Here is a tiny trained network, its code and every weight. The questions are about switching its units off for an input and a class, where a switched-off unit gives its printed mean instead of its output.

import numpy as np


def w(rows, s, z=0):
    codes = np.array(rows[::2]) - 128.0
    scale = np.full(codes.shape[1], s)
    scale[-1] = z or s
    return codes * scale


def norm(h):
    return h / np.sqrt((h * h).mean(-1, keepdims=True) + 1e-5)


def f(y):
    return np.maximum(y, 0)


def log_softmax(a):
    a = a - a.max(-1, keepdims=True)
    return a - np.log(np.exp(a).sum(-1, keepdims=True))


def net(x, mask):
    res = np.array(x, float).reshape(1, 7) / 4 @ E
    u = 0
    for l in range(2):
        y = f(norm(res) @ A[l][:, :-1].T + A[l][:, -1])
        res = res + np.where(mask[u : u + 5], y, B[l][:, -1]) @ B[l][:, :-1]
        u += 5
    return log_softmax(norm(res)[-1] @ U[:, :-1].T + U[:, -1])


A, B = {}, {}
E = w([
[167,88,164,99,123,146,71,181,83,205],'x0',
[198,137,135,109,52,88,163,167,158,185],'x1',
[101,206,142,73,228,207,200,188,147,175],'x2',
[8,116,139,176,201,34,158,159,161,127],'x3',
[78,211,154,120,44,35,152,177,77,39],'x4',
[104,30,188,209,95,202,157,156,35,255],'x5',
[155,223,154,251,195,40,107,83,172,72],'x6',
],0.0064)
A[0] = w([
[254,137,149,214,126,116,74,81,188,189,70],'0.n1',
[166,129,152,117,125,130,79,138,42,133,78],'0.n2',
[106,170,110,82,201,146,79,107,150,140,74],'0.n3',
[107,163,156,166,153,137,127,121,131,179,3],'0.n4',
[117,169,227,148,200,116,143,151,109,161,21],'0.n5',
],0.0085,0.0044)
B[0] = w([
[82,110,196,2,143,103,27,144,34,106,252],'0.n1',
[172,101,172,203,65,98,130,80,86,106,202],'0.n2',
[208,113,137,177,80,105,43,190,47,142,215],'0.n3',
[142,123,4,112,132,48,72,208,167,202,154],'0.n4',
[114,135,13,102,122,89,185,171,111,193,211],'0.n5',
],0.0087,0.0041)
A[1] = w([
[97,178,141,96,101,100,161,147,159,147,21],'1.n1',
[40,31,168,194,5,110,131,105,77,131,62],'1.n2',
[133,196,131,132,112,67,127,62,136,11,4],'1.n3',
[118,157,117,254,158,113,152,137,146,117,222],'1.n4',
[126,107,162,98,236,172,77,76,231,63,153],'1.n5',
],0.0084,0.0023)
B[1] = w([
[147,130,114,183,196,69,78,153,99,130,163],'1.n1',
[149,140,111,161,167,119,24,87,52,105,253],'1.n2',
[182,149,254,27,69,247,194,161,232,120,233],'1.n3',
[87,35,121,133,127,222,156,64,141,155,192],'1.n4',
[132,86,126,177,89,99,60,77,36,140,181],'1.n5',
],0.009,0.007)
U = w([
[98,154,52,147,154,41,154,193,132,174,3],'0',
[137,90,148,150,91,117,46,92,9,130,188],'1',
[114,97,68,162,153,180,213,96,187,188,187],'2',
[152,155,194,92,53,137,162,144,198,98,153],'3',
],0.014,0.004)

Each question gives the input, the list of numbers given to net, and the class t.
The units are the neurons (one row each of A and B). Each row of codes is followed by its name. A weight is (code - 128) times the scale printed after its matrix; where a second scale follows, it is the last column's (A, B and U).
mask holds one flag per neuron, layer by layer. A switched-off neuron (its flag False) gives its mean, the last column of its row in B, instead of its output. The means were averaged over made-up inputs and are rounded, as every weight is.
A unit's drop is (log p(t) with every unit on - log p(t) with that unit switched off) / (log p(t) with every unit on - log p(t) with every unit switched off).
The circuit of an input: a set's keep is (log p(t) with only the set's units on - log p(t) with every unit switched off) / (log p(t) with every unit on - log p(t) with every unit switched off). Starting from all 10 units, units are removed one at a time, each time the one whose removal leaves the highest keep (on an exact tie, the one counted first), for as long as the keep stays at least 0.8.
units of the circuit, in order: the units of the circuit, biggest drop first
top k neurons: the k neurons with the biggest drops, biggest first
top k neurons in layer l: the k neurons of layer l with the biggest drops, biggest first
drop when u is switched off: that unit's drop, to one decimal
input [-3,7,-1,8,5,1,7], class 3: top neuron in layer 0	0.n4
input [7,-6,5,3,0,-2,-2], class 0: units of the circuit, in order	0.n5; 1.n2
input [7,5,0,6,-5,-6,-3], class 0: units of the circuit, in order	1.n3; 1.n2
input [-1,8,2,1,-4,4,5], class 0: top 4 neurons in layer 1	1.n2; 1.n5; 1.n4; 1.n3
input [-3,-7,8,8,5,0,4], class 2: top 3 neurons	1.n4; 0.n1; 1.n2
input [-7,2,8,-6,-5,3,6], class 1: top 2 neurons	0.n1; 1.n3
input [1,-6,-3,7,0,-6,-1], class 3: top 2 neurons	1.n3; 1.n2
input [3,4,4,7,-7,-4,-6], class 0: top 4 neurons	1.n3; 1.n4; 0.n3; 1.n2
input [1,-2,0,8,-1,-2,-5], class 0: top 2 neurons in layer 1	1.n5; 1.n3
input [-3,-3,2,3,-6,8,-2], class 2: top 3 neurons in layer 0	0.n1; 0.n3; 0.n2
input [1,4,1,3,-2,-4,-3], class 0: top 3 neurons	1.n3; 1.n2; 0.n1
input [-6,-3,-5,-3,5,0,-5], class 3: top 2 neurons in layer 1	1.n3; 1.n5
input [-6,-1,-2,5,2,5,4], class 2: top 2 neurons	1.n4; 0.n1
input [1,3,-2,6,0,-8,7], class 3: units of the circuit, in order	1.n3
input [-5,3,2,-1,-1,-4,-7], class 2: units of the circuit, in order	1.n3; 1.n2
input [8,-1,8,0,-4,1,-5], class 2: top 4 neurons	1.n2; 0.n1; 1.n5; 1.n1
input [8,-4,7,1,4,-1,-2], class 0: top 2 neurons	0.n5; 1.n2
input [-5,-5,4,-4,1,-2,-2], class 3: top 2 neurons	1.n2; 0.n1
input [4,-5,3,8,0,3,-8], class 0: top 4 neurons in layer 0	0.n2; 0.n1; 0.n3; 0.n5
input [-6,-5,-8,-4,0,-2,7], class 3: top neuron	1.n3
input [-5,-6,4,0,-3,1,5], class 2: top 2 neurons in layer 1	1.n4; 1.n2
input [-5,-3,-4,-1,5,-7,2], class 3: drop when 1.n3 is switched off	0.2
input [6,1,-2,5,8,-8,6], class 3: drop when 1.n5 is switched off	0.0
input [-5,-1,-6,-8,6,-8,3], class 3: drop when 1.n3 is switched off	0.1
input [-8,-6,6,-6,7,6,1], class 2: drop when 0.n1 is switched off	0.3
